Here is a tiny trained network, its code and every weight. The questions are about switching its units off for an input and a target symbol, where a switched-off unit gives its printed mean instead of its output.

import numpy as np


def w(rows, s, z=0):
    codes = np.array(rows[::2]) - 128.0
    scale = np.full(codes.shape[1], s)
    scale[-1] = z or s
    return codes * scale


def f(y):
    return np.maximum(y, 0)


def softmax(a):
    e = np.exp(a - a.max(-1, keepdims=True))
    return e / e.sum(-1, keepdims=True)


def log_softmax(a):
    a = a - a.max(-1, keepdims=True)
    return a - np.log(np.exp(a).sum(-1, keepdims=True))


def net(x, mask):
    ids = ['βδζηθλμψ'.index(c) for c in x.split()]
    T = len(ids)
    res = E[ids] + P[:T]
    q, k, v = (res @ M[0].T for M in (Q, K, V))
    z = softmax(np.where(np.tri(T) > 0, q @ k.T / 4**0.5, -1e9)) @ v
    res = res + np.where(mask[0], z, O[0][:, -1]) @ O[0][:, :-1]
    y = f(res @ A[0][:, :-1].T + A[0][:, -1])
    res = res + np.where(mask[1:25], y, B[0][:, -1]) @ B[0][:, :-1]
    return log_softmax(res[-1] @ U[:, :-1].T + U[:, -1])


Q, K, V, O, A, B = {}, {}, {}, {}, {}, {}
E = w([
[128,5,184],'β',
[119,160,144],'δ',
[112,194,191],'ζ',
[117,178,166],'η',
[177,102,124],'θ',
[194,72,136],'λ',
[141,164,43],'μ',
[180,128,88],'ψ',
],0.015)
P = w([
[42,123,153],'0',
[65,126,148],'1',
[81,141,149],'2',
[99,151,150],'3',
[117,157,143],'4',
[134,165,138],'5',
[151,172,130],'6',
[169,177,122],'7',
[186,183,113],'8',
[202,190,104],'9',
[221,196,94],'10',
[234,203,83],'11',
[254,210,69],'12',
],0.009)
Q[0] = w([
[139,19,87],'head 1',
[148,45,106],'head 1',
[142,100,126],'head 1',
[195,180,252],'head 1',
],0.023)
K[0] = w([
[59,76,160],'head 1',
[87,84,156],'head 1',
[127,112,139],'head 1',
[254,161,140],'head 1',
],0.03)
V[0] = w([
[122,2,62],'head 1',
[249,47,148],'head 1',
[230,184,24],'head 1',
[90,116,10],'head 1',
],0.0056)
O[0] = w([
[75,108,10,49],'head 1',
[2,185,85,148],'head 1',
[17,21,205,251],'head 1',
[118,19,105,116],'head 1',
],0.0063,0.0022)
A[0] = w([
[149,91,129,164],'neuron 1',
[103,205,128,100],'neuron 2',
[197,25,146,84],'neuron 3',
[167,145,188,54],'neuron 4',
[64,179,191,82],'neuron 5',
[117,141,211,1],'neuron 6',
[109,192,131,46],'neuron 7',
[81,156,80,114],'neuron 8',
[152,152,157,102],'neuron 9',
[178,166,136,110],'neuron 10',
[163,196,107,99],'neuron 11',
[167,135,171,75],'neuron 12',
[82,158,62,77],'neuron 13',
[82,57,212,139],'neuron 14',
[151,128,93,163],'neuron 15',
[64,160,190,144],'neuron 16',
[196,62,34,96],'neuron 17',
[119,129,136,85],'neuron 18',
[17,44,164,129],'neuron 19',
[19,102,178,113],'neuron 20',
[80,42,180,102],'neuron 21',
[123,142,80,62],'neuron 22',
[121,131,141,129],'neuron 23',
[4,225,78,140],'neuron 24',
],0.014,0.013)
B[0] = w([
[79,174,137,191],'neuron 1',
[84,104,169,175],'neuron 2',
[179,158,19,134],'neuron 3',
[206,67,178,150],'neuron 4',
[158,166,39,200],'neuron 5',
[4,253,66,134],'neuron 6',
[78,223,130,133],'neuron 7',
[103,192,146,136],'neuron 8',
[116,114,159,157],'neuron 9',
[120,123,75,181],'neuron 10',
[171,159,90,174],'neuron 11',
[167,93,175,144],'neuron 12',
[147,187,194,129],'neuron 13',
[214,162,108,189],'neuron 14',
[72,174,119,201],'neuron 15',
[73,61,184,254],'neuron 16',
[127,81,197,175],'neuron 17',
[137,135,136,128],'neuron 18',
[195,190,59,175],'neuron 19',
[149,141,231,177],'neuron 20',
[30,94,135,147],'neuron 21',
[114,65,161,128],'neuron 22',
[121,124,136,148],'neuron 23',
[156,84,50,198],'neuron 24',
],0.041,0.0058)
U = w([
[121,204,69,172],'β',
[64,141,209,253],'δ',
[83,133,246,132],'ζ',
[147,63,254,148],'η',
[124,69,144,89],'θ',
[119,78,102,35],'λ',
[199,163,223,75],'μ',
[229,106,112,85],'ψ',
],0.0056,0.0036)

Each question gives the input, a string of symbols that net reads in full, and the target symbol t.
The units are the heads (4 rows each of Q, K, V and O) and the neurons (one row each of A and B). Each row of codes is followed by its name. A weight is (code - 128) times the scale printed after its matrix; where a second scale follows, it is the last column's (O, A, B and U).
mask holds one flag per unit, heads first, then neurons. A switched-off unit (its flag False) gives its mean, the last column of its rows in O or B, instead of its output. The means were averaged over made-up inputs and are rounded, as every weight is.
A unit's drop is (log p(t) with every unit on - log p(t) with that unit switched off) / (log p(t) with every unit on - log p(t) with every unit switched off).
The circuit of an input: a set's keep is (log p(t) with only the set's units on - log p(t) with every unit switched off) / (log p(t) with every unit on - log p(t) with every unit switched off). Starting from the 12 units with the biggest drops (on a tie, the unit counted first), units are removed one at a time, each time the one whose removal leaves the highest keep (on an exact tie, the one counted first), for as long as the keep stays at least 0.8.
units of the circuit, in order: the units of the circuit, biggest drop first
most important unit: the unit with the biggest drop
k most important neurons: the k neurons with the biggest drops, biggest first
drop of u: that unit's drop, to one decimal
input μ μ ψ δ ζ ζ θ ψ μ δ ζ η, target η: most important unit -> head 1
input δ θ η ψ δ δ λ δ δ, target λ: units of the circuit, in order -> (neuron 24; head 1; neuron 20; neuron 16)
input λ δ ζ η θ μ ζ μ β ψ ζ, target ψ: 3 most important neurons -> (neuron 5; neuron 24; neuron 19)
input η η β δ η, target η: 3 most important neurons -> (neuron 4; neuron 16; neuron 12)
input ψ λ ψ η δ, target ψ: units of the circuit, in order -> (neuron 24; neuron 14; neuron 15)
input δ μ θ θ λ ψ ψ θ λ η, target λ: units of the circuit, in order -> (neuron 24; head 1)
input η ζ δ δ ψ η, target ψ: units of the circuit, in order -> (head 1; neuron 24; neuron 14)
input η η ψ δ μ δ η μ μ η ζ, target μ: units of the circuit, in order -> (head 1; neuron 14; neuron 20)
input μ λ β η μ β η δ ψ λ ψ μ, target ζ: units of the circuit, in order -> (neuron 17; neuron 15)
input β β δ ζ η θ ψ, target β: 2 most important neurons -> (neuron 16; neuron 20)
input δ δ λ δ, target λ: units of the circuit, in order -> (neuron 24; head 1; neuron 16)
input η δ η μ δ β λ θ ζ θ η θ η, target θ: units of the circuit, in order -> (neuron 24; head 1; neuron 16)
input δ δ μ δ β δ ψ δ ζ θ θ η, target θ: units of the circuit, in order -> (neuron 24; neuron 16; head 1)
input η δ δ ψ δ δ δ μ μ ψ β δ β, target δ: most important neuron -> (neuron 5)
input η δ δ δ η δ θ μ β λ θ ζ, target λ: units of the circuit, in order -> (neuron 24; head 1)
input λ ζ μ λ η δ β η θ β ψ μ, target δ: 2 most important neurons -> (neuron 17; neuron 15)
input δ μ η θ ζ μ η, target μ: 3 most important neurons -> (neuron 14; neuron 20; neuron 19)
input λ λ ζ ζ η ψ μ θ β δ μ δ, target μ: 4 most important neurons -> (neuron 14; neuron 19; neuron 20; neuron 24)
input ζ μ δ ψ, target β: 3 most important neurons -> (neuron 16; neuron 3; neuron 20)
input ψ λ δ η δ θ δ δ δ μ β ψ, target δ: most important unit -> head 1
input δ η ψ λ ζ, target ψ: 4 most important neurons -> (neuron 5; neuron 24; neuron 14; neuron 19)
input η ψ δ η ψ θ η λ δ η μ η η, target μ: 2 most important neurons -> (neuron 14; neuron 19)
input μ ψ β δ δ ψ δ θ β β β μ δ, target μ: 3 most important neurons -> (neuron 14; neuron 20; neuron 19)
input ψ δ θ η λ η η μ δ δ β θ λ, target δ: drop of neuron 19 -> 0.2
input δ β δ δ δ, target η: drop of head 1 -> 0.4
input δ η θ θ δ, target θ: drop of neuron 3 -> 0.0
